Each row is followed by its class.
[ 101  -74   21  220 -291  -68   -1   92   30  -65 -123 -115  -57   26
   41  118  -87  -79   95  221 -161   -5  196 -147  -40 -288  160 -169
 -176 -194 -169    8  162  385  -52   87   47  366   45  218  -70   32]	mivo
[  55  242   -4  459  446 -229 -107 -325  -44 -119 -146   54  153   15
  257  -40   76   12  177  186  129  -24 -151 -374    7 -338   75  274
  -43  -22  387  185 -163  142  -13  161   48   62  -24 -465 -146  237]	Tesa
[ 114  -68   34  -47  231    6  -89 -204   27  -28  -59 -308  -31   16
   19  131   22  -46 -173    7  307  140 -191   -3 -265  284 -302   36
   60  223  459  386   14 -403 -107   38 -343 -466 -215 -373   56  -21]	zepu
[ 166  -47  -16  404   83 -224  111   44   98  -60 -353 -116   75   67
   30  109   72  -29  310  125  -46  -95  158 -480   97 -418  193  -57
 -278 -215  258  104  277  325 -161  176   61  -64  -51  -40  -85   91]	zepu
[ 149 -217  -66  460 -293  181  -83  256  -81 -208  -77  230  -46  155
   10 -145  195  -21 -181   30  104   88  160  -70  286 -266  114 -218
  -71  -85  568  103   41  -14  -92  -52   40   20   -7   55 -184   22]	fedar
[ -86  143    6  369  135  -50  -15  -34  -99  -25  -32   95   56   75
   26 -135   47    6  198  137  -57  -64 -172 -382  131 -208  177    1
   16 -189  178  -34  -15  196   15   87   43  110  147 -191 -108  187]	Vade
[-143   18   57 -210 -306   98   57  393 -141  -25  113  313  -76  119
  -84  -29   28  112 -167 -312   19   -8  120  176  233  181  -90   13
   57  -85 -153 -369   18 -138  128 -219  239   56  137  298   91  -73]	mivo
[ 176  402    9  302  219 -183  -60 -149 -219 -333 -332   44 -134 -144
  401  248  -96   78 -354 -156  137  -25  277 -152 -321 -143 -328  511
   47  276   63   78 -249  -37   26  126  464  256 -266 -265 -224   66]	zirok
[ 196  -93  -49  444   51   51  -19 -239   56 -156 -277 -370 -139  -12
   55  243  -47 -158  -61  418   89  172  -40 -396 -294 -125   22 -158
  -24   41  285  473   99  116 -184  350 -258   25 -276 -320 -122   27]	rud
[ 107  -27   -1  153   66  257 -159  -67 -186  -18  204   -3   48  157
   68 -435  204  -55  119   49 -174 -204 -214 -241  233  -82  211  -52
  113   11  -28 -262 -236  -26  -52   14 -106  -30  156 -219   44   23]	zepu
[ 205  100    0  115  162   68  -79  -77 -123  -95 -179 -267  -92   48
   43   78  -34 -127 -174  -51   95   19 -115 -251 -353   88 -159   39
  112  140  103  166  -18 -143  -89   82  -88 -101 -149 -378  -86   46]	tapep
[  -8  283   28  129   24  -44   67  -59 -212 -142 -135  -75 -205 -138
  144  138 -183  -34 -178  -45 -144 -106  190 -292 -282   41 -154  235
  136   69 -461 -177 -172  144   92  234  312  396  -89  -17  -50   31]	zirok
[ -63  183   36  228 -154   12  183  204 -200 -115 -285  -83 -256   36
 -129  205 -195  -47 -189 -108  -96  -29  191 -382 -218  179 -137  -58
   50  -78 -177 -218  171   81   56  141  214  114  -98  100 -120  -14]	tukoz
[  11 -131  -41   -2  -33  -53  -84 -201  108    4  242   78    5  -91
  237  -13   39  -16  147  204  -44  -10    6  131   36 -309  223   65
   11  -10 -276   65 -279  216  -58   76  -25  387   73   -7   73   74]	veb
[-155 -127  137 -462 -446  -59  227  449  128  172  -80 -207 -126   29
 -361  351 -241   -4  111  -51  -63   16  105  115  -19  241  -43 -315
 -157 -296 -517 -302  466  224   52  -68   -6   91  135  591  175 -136]	zirok
[  30  -83  105 -132 -100   37   -9  204   28  145  -86 -290  -11  188
 -219   41  -82 -103  131  -27  -37  -20 -158 -110  -38  153   -9 -229
 -121 -161 -149 -119  305   26  -64  -19 -150 -144   92  103   88  -72]	Geni
[ 303  257   40  251  443 -189 -180 -342 -127 -195 -204 -199   17  -39
  370  146   -6  -55 -187  -50  182   -8  -65 -166 -366 -100 -270  396
   16  301  158  309 -198 -172 -134  147   81  -35 -239 -564 -107  105]	Vade
[ -56   50   45  489 -175   25  116  337  -86   87 -254   94  116  278
 -306 -201   73  -20  426  113 -255 -179 -102 -521  376 -339  395 -354
 -187 -457  308 -331  445  412   29  -34  -17  -84  294  153 -166  105]	tapep
[-150   12  100 -467 -216 -163  148  175  114  188   93 -129  -66 -109
  -97  301 -227   22  185  -16  -93  -66   96  137 -110   69  -30  -22
  -79 -148 -759 -296  148  280   78   31   59  367  110  399  249  -73]	fedar
[  96   77  -25  221  -10  -24 -177 -206 -120 -191  150  180  -36  -88
  347  -68   28    7  -57  137  -49  -44  157   28   27 -371  134  191
   81   85 -265   26 -416  222   -8  109  174  547   15  -86  -82   95]	Pemi
[ -84  -29   59 -103  -88 -279  142  220   72   99 -127   15   51    2
  -29  199  -59   95  193  -88  -26  -75  154   68  121 -138    6   60
 -199 -204 -152 -121  266  195  -50  -36  157   63   83  314  133  -37]	veb
[ -17 -262 -105  180 -400  488  -71  142 -110  -65  281  183 -147  143
  -61 -374  166 -118 -107  103 -169   33  -58  -80  303  -85  289 -311
  230  -89  -84 -152 -225   27   25   27  -85  254  151   57  -18  -11]	tapep
[ -95 -236  -25 -113  -47   85  -87 -220  182   52  306  -28  -12  -50
  131   27   42  -30  112  316  133  187 -140  184  103  -67  148  -35
   25  -27 -117  143 -248   73  -24   80 -285  225   36  -83  198   -7]	tukoz
[ -44  157  152 -239 -176 -457  201  296   82   39 -326 -153  -79 -105
  -68  561 -303   78   59 -160   11  -27  326   75 -266   34 -250   60
 -288 -169 -328  -86  440  241   19  -51  257  163  -22  437    6  -18]	mivo
[-108  -76    0 -278  176 -118 -111 -168  121  105  426  361  260  -87
  328 -182  284  219  356   17  111 -125  -57  298  455 -406  272  327
   -9   -9 -150 -202 -388  120   21  -96    3  195  232  -70  287   36]	Geni
[  34 -370  -60  -48 -198    3  -34  -34  186   40  171  -47   69   20
   13  -17  137   -6  157  254  142  141  -74  217  260 -146  197 -204
 -111  -70  243  289   71   47 -162   -4 -316  -85   49   81  157  -59]	rud
[-169 -316  -56 -282   94  190 -173 -451  227  106  510  -75  -19 -112
  182  -80   92  -44  171  448  163  153 -315  323   72   97  176  -37
  194  118 -236  219 -458  -64  -31  185 -483  157   56 -233  363  -61]	tukoz
[  -4  135   42 -116  190 -427  -24  -41   18  -42  -37  233  145 -138
  386  193   34  215  112  -98  140 -113  200  215  114 -399  -53  479
 -171    6 -116  -32 -105  151  -71  -60  327  257   23   92  103   45]	veb
[-151  154   99   40  184 -273   75  -91   78   67 -182 -121   42  -57
 -104  231 -167   -2  283  212   47    9  -93 -257 -185    8   13  -10
 -152 -184   21   24  214  270   45  108  -68   24   87  -44  -34  123]	Geni
[ -38   35   85 -176  -75   44 -107  164 -131   69  160  -22    7  165
  -60 -138   -4   23  -10 -161  -12  -66 -126   89   95  187  -55  -34
   37  -16 -164 -229    5 -136  -21 -132  -10  -77  153   47  101  -64]	Pemi
[-203 -155  121 -549 -450 -149  112  227  157  166  140 -245 -166  -91
 -249  434 -336 -118  129  227  -58   92   36  330 -187  228  -61 -283
 -135 -229 -774 -106  300  294   37  -15 -145  418  150  582  254 -123]	rud
[-189  104   86  -15   67 -211   80   41   75   95  -92  -78   23   24
 -160  205 -122   59  235  175  120   34 -185 -201  -83    5  -12  -77
 -123 -188  159    3  295  123   30   26 -153  -58   94   57   24   76]	veb
[ 261  157 -109  651   -2  275 -228 -209 -315 -411   22  232 -195  -30
  374 -200   85  -71 -453  124  -69  -19  186 -261 -106 -307   41  193
  275  205  -19   97 -608   69   26  209  266  601 -120 -366 -297  151]	Vade
[-195 -167    2 -264 -287  453  -95  -38 -102  -29  512  202 -221  -20
  -81 -114   10  -77 -368   96   21  138  -63  243    3  389  -34 -187
  364   97 -397 -157 -408 -168  160  -19 -195  299   64   99  133  -96]	Tesa
[ 100   44  -52  470  197  -28   55  -93  -67 -109 -205   14   34   69
  101  -54  139  -20  126   41   -3  -76   46 -466  111 -273  124   70
  -44  -36  373   78  -31  109  -66  187   60  -90  -92 -278 -102   84]	zepu
[ -74  361  115  221   23 -209  -39  174 -201 -282 -213  285  -87   14
   83  186  -95   95 -375 -260  344  115  111   69  -93   91 -449  284
  -47   54  450   46   12 -214  181 -100  390   55  -43   19 -261  109]	tukoz
[ 146  402  168  -77  327 -395 -140 -314  -74  -94  -48  -96  -10 -235
  417  277 -126   43  -75  -95   69 -118   -7  178 -416  -69 -275  513
  -13  235 -453   32 -316   75   41  129  272  358  -54 -200   12  115]	fedar
[  30  144  198 -382 -114 -299  -45  321  -23   22 -136 -113  -25   14
  -37  313 -211   32 -147 -335  116  -11  116  357 -174  247 -385  102
 -224  -32 -279  -90  292  -94  -11 -220  207    3   59  330   71  -69]	fedar
[-307  -24  113 -386 -240  -45   51  265   26  132  241  212  -31   37
 -247   48  -97   63   -5 -121  106   88 -110  294   86  290 -118  -83
   19 -161  -96 -196  123 -102  186 -255  -42   -1  270  359  137   12]	veb
[  77 -165  -32   90  -86  155  -77 -270   61 -103  145 -115 -141  -68
  122   96   23 -107 -158  275  158  208  -53   82 -126   61  -13  -93
  134  156   68  287 -244  -48   10  149 -275   97 -142 -202   43    2]	tukoz
[ 110  149   10   24  284  141 -280 -189 -207 -110  220  121   28   74
  289 -241  133    4 -176 -118   78  -21 -190   36   26  -30 -102  354
  197  226  -71  -33 -463 -238   -8  -39   55  133   29 -437   32   52]	Vade
[ 128 -114  -97  410  -61  249 -126 -170  -82 -152  117   31  -63   41
  129 -164  155  -83   14  270  -43   48  -61 -248   68 -258  261 -130
  113   15  160  164 -240  116  -30  186 -157  199  -16 -250  -62   85]	nitas
[   1 -354   16   91 -371  -69   44  248  144  134  -67 -111   99  155
 -165   25   45  -28  333  232 -102   51   41  -40  368 -302  348 -416
 -355 -364   73   -6  461  327 -192   -5 -216  -17  132  375   77  -78]	Geni
[-131   46  -34  318   55   90   60   69 -127   -7  -57   55  -22  143
 -140 -161   24  -26  120   93  -40  -15 -220 -448   80  -44  137 -123
   89 -169  321  -71   77   53   11   55  -38  -65  107 -148  -94  124]	veb
[ 107  -57   33  143  -48  261    4   87  -88   29 -111 -446 -184  172
 -258  -27  -85 -249   42  137 -164  -64 -254 -527 -230  256   29 -378
   89  -87 -110  -96  289   -9 -141  139 -276 -148  -47 -144   13  -70]	Tesa
[ -22   85  165 -444  -24 -208  -99   36   33   89  116 -160  -10  -19
   60  176 -168   26    8 -135   57  -31  -32  359 -140  174 -213  164
  -38   35 -506 -133    3  -61   23 -103   25  147  101  116  204  -54]	Pemi
[  16   59  -65  544  168  141  -55   13 -108  -90  -70  254  112  247
  -36 -290  273   47   56   -8  155   66 -192 -459  217 -239  140  -26
   25  -58  899   87  -25 -133   17  -82  -93 -348   43 -353 -195  168]	veb
[ -54   -8  -37   22  145 -131   53 -140  134   56    1  -35   30  -31
  101   89   10   19  253  110   -3  -32    3 -129   22 -148   96  140
  -10  -68 -155  -29  -56  154  -27  107   -9   88   -3  -84  126   16]	Tesa
[-172  323   79  322 -122  -48   49  247 -253 -103 -182   98 -135  115
 -124  -68 -170  -52   28  -61 -238 -130  -33 -389   -1  -24   55  -31
   26 -244 -235 -382  131  223  138   56  342  327  185   93 -201  144]	tukoz
[-239  146   90 -121 -447  -10   98  626 -183   12  -80  229 -141  165
 -370   60 -203  -29 -198 -338  -30   62   66  110   38  261 -179 -125
  -15 -317 -190 -316  309   -8  245 -261  293  204  280  506  -49    6]	tapep
[  -7  -89   91 -449 -112  -52 -115  182  -15  183  261  -18  114   57
   30 -150   68   14  222 -172 -100 -157 -132  323  178  -32   64   63
  -63 -101 -424 -309  -18  -28  -19 -215  -27   84  279  202  282  -64]	zepu
[  67 -168  124 -211 -102 -191  -41  233  136  103 -100 -212  105  121
 -142  121    4    6  129  -82  104   40  -75  178   62  131 -127 -200
 -257 -114  198   93  419 -116 -129 -151 -161 -386   94  123  130  -81]	nitas
[-184 -217   12 -336 -359   15   93  388  125  142  159  177   21  142
 -219   28   49  104   31 -160  148  100   73  277  392  127  -29 -171
  -96 -192    4 -158  232 -112   41 -277  -88 -172  159  436  256 -135]	tapep
[  83   22   98 -136  -31 -131   -8  151   12   62 -176 -261   33   92
  -89  146  -81  -51   87  -81  -27  -67  -23  -34 -129   99  -74  -84
 -151  -83 -153 -105  268   15  -99  -30  -12 -113   42   62   68  -58]	Tesa
[ -77  -12  124 -394 -110   16  -27  228   -4   76   -1 -245 -193   90
 -259  317 -247  -90 -282 -179  265  181 -128  224 -319  537 -466  -92
   47   87  -71   80  284 -333   51 -146 -161 -175  -67  127  152 -123]	fedar
[ -16  -62    9   15  101  275   -8 -160   -6  133  112 -418  -93  117
 -180 -105  -29 -149  189  235 -127  -42 -401 -397 -165  295  101 -288
  152   16  -78  -51   41  -36  -75  155 -424 -237   28 -267  122  -46]	mivo
[  19 -161   44 -242    0 -245 -153 -188  226    5  208   93  145 -161
  288  248   48  134    6  155  307  193  117  619   98 -241  -82  197
 -167   50   31  337 -183   31  -25 -114 -151  227   17   88  206    2]	Vade
[-223    2  147 -128 -403 -189   90  667  -85   78  -70  277   44  177
 -387   59  -81  127   34 -300   79   15   36  188  288   87  -76 -258
 -187 -378  189 -249  538   14   81 -358  154  -72  317  518  -32   17]	Vade
[ -76  -85  -22  -42  -24  208  -82 -321  -10  -25  267  -97 -152 -141
  134   10  -79  -76  -17  392  -79   57 -130  -30 -139   18   99  -28
  244   53 -493    6 -320  170   20  280 -184  468   26 -110  139  -11]	tapep
[-306   34  121 -193 -335 -226  131  541   -6  180  -34  117   21  169
 -404  145 -180   41  149 -159    1   29   63   67  164  113  -21 -233
 -204 -418 -103 -272  513  128  128 -254   60    0  278  556   31    9]	Pemi
[ -99  -33   47 -184 -186  188 -150 -132 -143 -193  338  181 -200 -133
  211   10  -47  -13 -447   16  134  123   48  346  -72  182 -194  146
  269  196 -351  -47 -446 -162  125   42  101  458   -8   35   50  -28]	Geni
[-125  -71   59 -229 -426   70   96  494  -71   41  117  302  -40  165
 -170  -14   53  105  -52 -273  -35  -36  214  211  372   31  -15  -98
  -57 -179 -194 -403  144   14  110 -261  177   53  195  510   95 -111]	rud
[ 128 -337 -150  464   27  277  -33 -316  155   42  117 -228   55   97
  -13 -214  227 -196  353  516 -114   82 -245 -458  148 -312  502 -326
  -11 -119  272  304 -107  234 -153  280 -528  -83  -17 -334   55   61]	nitas
[-215  101   31  -32   99   63  -36  -79  -77    7  251  290   88   51
   17 -213   72   55   33  -29   44  -35 -146  -20  142   23   46  144
  130  -31   47 -203 -261  -68  157  -73    6   50  211  -99   45  101]	veb
[ -15  -89   35 -181 -106  -43  -67 -110  109  -57  194   74  -92 -126
  129  251  -55   -8 -181   72  239  218   65  355 -115   52 -174   77
    4  124 -107  217 -191  -69   56    1  -77  219  -70   92  114   -8]	fedar
[  15 -198    7  140 -299  139    4  113   -7  -21    6 -164 -176    8
 -123   52 -103 -129   40  280 -189   19    0 -179  -29  -67  182 -329
    4 -197 -312  -27  165  271  -90  203 -108  333   33  169   -8  -14]	Geni
[-237 -321  -65 -307   -1  327   88 -183  181  249  456  -44  -10   29
 -163 -158  113  -17  251  225  -11   80 -280   14  261  287  192 -176
  238  -22 -189 -117 -217  -51   34   75 -479 -197  128 -125  375 -103]	tapep
[-225   -6  183 -214 -301 -365  185  495   83  148 -249  -93   44  100
 -423  352 -223   35  120 -129  167   87   84   90  -18  195 -171 -282
 -329 -365  192  -25  702   61   36 -186  -28 -232  156  512    3    0]	Pemi
[ 143   19  105 -220  272 -341  -95 -202  162   43  -49 -260  125  -62
  203  238    2   -1  159  -33  239   46 -174  253 -181   -2 -171  178
 -163  131   65  236   31 -104 -111   -8 -112 -215  -18 -211  160    0]	tukoz
[ -29   69  -20   56  107   77  -26  -61  -82  -83  114  212  -19  -23
  172  -74  116   91  -85  -86   87  -16   62   18  180  -45  -23  240
  120   93   17 -132 -308  -74   78  -12  104   74  -21 -162   26   33]	tukoz
[ 124  234  112  -45   66 -133  -28   52  -98  -33 -214 -288  -83    5
   -4  306 -158  -87 -119 -127   37  -26  -45 -161 -431  109 -236   66
  -26   58 -147  -31  163  -25  -16   14   60   11  -70  -85  -56   15]	Tesa
[-227  -37  111 -299 -206 -197   83  311   32   44  -92 -104  -97   20
 -315  367 -261    7 -186 -115  374  259 -117  217 -260  478 -392 -128
  -40 -128  270  174  435 -255   47 -130 -115 -222   22  197   69  -56]	zirok
[-215  175   90 -243  318 -311  -90 -291   62    4  140  224  129  -95
  195  139  -45   92   56   -9  320   88 -108  406  -11    5 -219  437
   27  109  -27  131 -358  -80  189  -91   32  123  139  -94  187   87]	rud
[-117 -159   51  -59 -505  243    8  228  -73  -31   75 -126 -264   13
 -201  111 -213 -106 -197  175 -155   89  113   39  -77  185  -25 -333
   91 -145 -470 -163   97  162   53   67  -42  403   55  385   42 -105]	zirok
[  -4  227  115 -106   62 -508   50   57   12 -109 -230   74   23 -138
  288  370 -137  145  -42 -223  148  -34  319  247  -58 -155 -255  417
 -223    4 -180  -52   48   93   22  -30  414  248  -38  139   36   21]	tukoz
[ -65  -29   39   37 -211  214  132  230 -147 -158 -105  -27 -295   68
 -222  228  -86  -31 -411 -133  162  162  113 -172 -200  429 -338 -180
  177   69  214   26  154 -250   85   58   -5 -151 -184    0  -46  -73]	nitas
[-214   14   82  -23   51  -85   17   29   58  100  151  130   92   83
 -108  -46   23   13  246   89   73    8 -193  -47  188  -35   98  -75
  -21 -199   92  -90   29   85   98  -51 -107  -19  228   33   73   97]	Pemi
[ -83  -36   51 -181 -281  499  -90  277 -289  -26  316  123 -180  205
 -203 -281   74  -83 -349 -261  -44   -7 -186   55  126  380 -130 -135
  343   79 -247 -363 -204 -341  123 -160  -10  -14  143   77   65  -93]	rud
[ 113  212   34  200   -5 -120  -22   52 -147 -251 -108  258  -38  -21
  268  113   90  118 -223 -212  126  -52  249  -39   18 -203 -143  273
   20   95   78 -127 -167  -38   49   -8  376  178  -88  -46 -112   58]	Tesa
[-235 -221 -122 -235  108  337  -36 -292   21  175  676  209   78    9
  108 -436  264   32  243  143  -59  -58 -290   21  418    9  323   78
  315   42 -266 -220 -562  -80   82   69 -289   60  192 -174  388  -31]	zepu
[ -59 -133   18 -504  171 -215 -150 -454  309   -1  277 -169  -35 -281
  327  407 -121   35   61  330  306  228  -84  585 -290   48 -161  180
   32  188 -356  488 -327   22  -64  137 -285  337  -52 -135  361  -46]	tapep
[ -21  102   12  220 -125  183   88   39 -162 -172  -17   66 -201   57
  -25    9   28   -1 -252  -78  -20    3   82 -261   -8  176 -113  -15
  148   67   25 -135 -122 -116  108   94   82  -30  -80  -36  -43    2]	nitas
[-168   43    1  -63   46  293  -61 -109 -166 -164  260  246 -271  -42
  117  -58  -42   65 -460 -117  180  125    2  113  -43  389 -291  179
  418  245 -163 -112 -500 -338  149   49  106  210 -115 -220   66  -47]	tukoz
[ -21 -143  -17   -9  -48  103 -163 -119   30  -27  264  135   34    7
  151  -75  108  -21  -21  181   85  104  -72  189  186 -147  117   52
   55  -23  -88   89 -263   35   -3   37 -127  287   51  -50  118    4]	Tesa
[  23  104   64 -120  191  -99  -71 -143    5  144   84 -280   97   52
   61  -59  -35  -32  386  116 -166 -179 -235 -180  -38  -67  163   42
  -83  -95 -465 -151    6  225  -73   97 -122   92  164  -45  178    5]	mivo
[-234  -52  -59  223  -26  325   -2   38  -90   74  260  123   11  231
 -229 -323  135  -43  155  146   14   65 -395 -369  237   73  232 -231
  189 -173  359  -90  -44  -75  100    8 -294 -155  177 -175   -1   96]	mivo
[-158 -316  -71 -218 -547  454  -49  244  -73  120  547  227 -121  102
 -158 -385   72  -19   83   95 -232  -23 -131  239  460   36  316 -397
  246 -180 -515 -357 -194  104  112  -91 -161  366  364  443  252 -118]	tapep
[-312 -210   -3 -285  -89   -8  -45  215   92  195  392  374  258  148
 -181 -237  198   99  250  -89  198   99 -190  300  493  -68  171  -46
  -76 -276  262  -76  -17 -116   96 -320 -216 -133  336  180  235   46]	zepu
[-242 -209  -86   35  132  229   46 -233  132  226  323 -147   98   91
 -262 -228  130 -104  386  371   60   95 -503 -267  178  175  344 -285
  138 -156  240  125  -41    3   -1  134 -644 -347  133 -301  197   58]	tukoz
[   2  -56  -78  142   81  279  -34 -145  -92 -114  210  234  -54   58
  150 -197  199   45 -203  -26  129   73   18  -91  204   52  -30  134
  232  166  225  -11 -398 -231   42   -7  -48  -69  -90 -298   25   17]	Vade
[-226  -30   35 -425 -119  -18   37   47   50  102  307  151  -33  -75
   33   77  -19  109  -15  -84   60    2   34  254  101  146  -49  129
  111  -21 -424 -252 -147  -55   97  -79    5  186  101  187  269  -73]	Tesa
[-157 -150  -59   84 -323  355   24  341 -160  -22  234  415  -76  192
 -120 -395  207   60 -111 -210 -138  -75   86  -47  471   48  157 -135
  201 -138    8 -446 -106 -118   84 -161  151   11  195  214   29  -58]	Tesa
[  70   95  102  -36  -45  -25  -34  156 -122  -73 -170 -204 -122   60
  -70  173 -111  -69 -247 -188  123   58  -86   -1 -226  281 -287  -27
   26   71    9   28  169 -230  -26   -4   50 -141  -79  -66  -22  -29]	tukoz
[  92  170    4  320  261 -173    5 -163  -55 -157 -183   58   60  -20
  254   85   66   47   79   16  -31  -74  175 -240   15 -252   -5  283
 -100   13   62   14 -140  171  -26  138  215   84  -83 -237  -82   79]	nitas
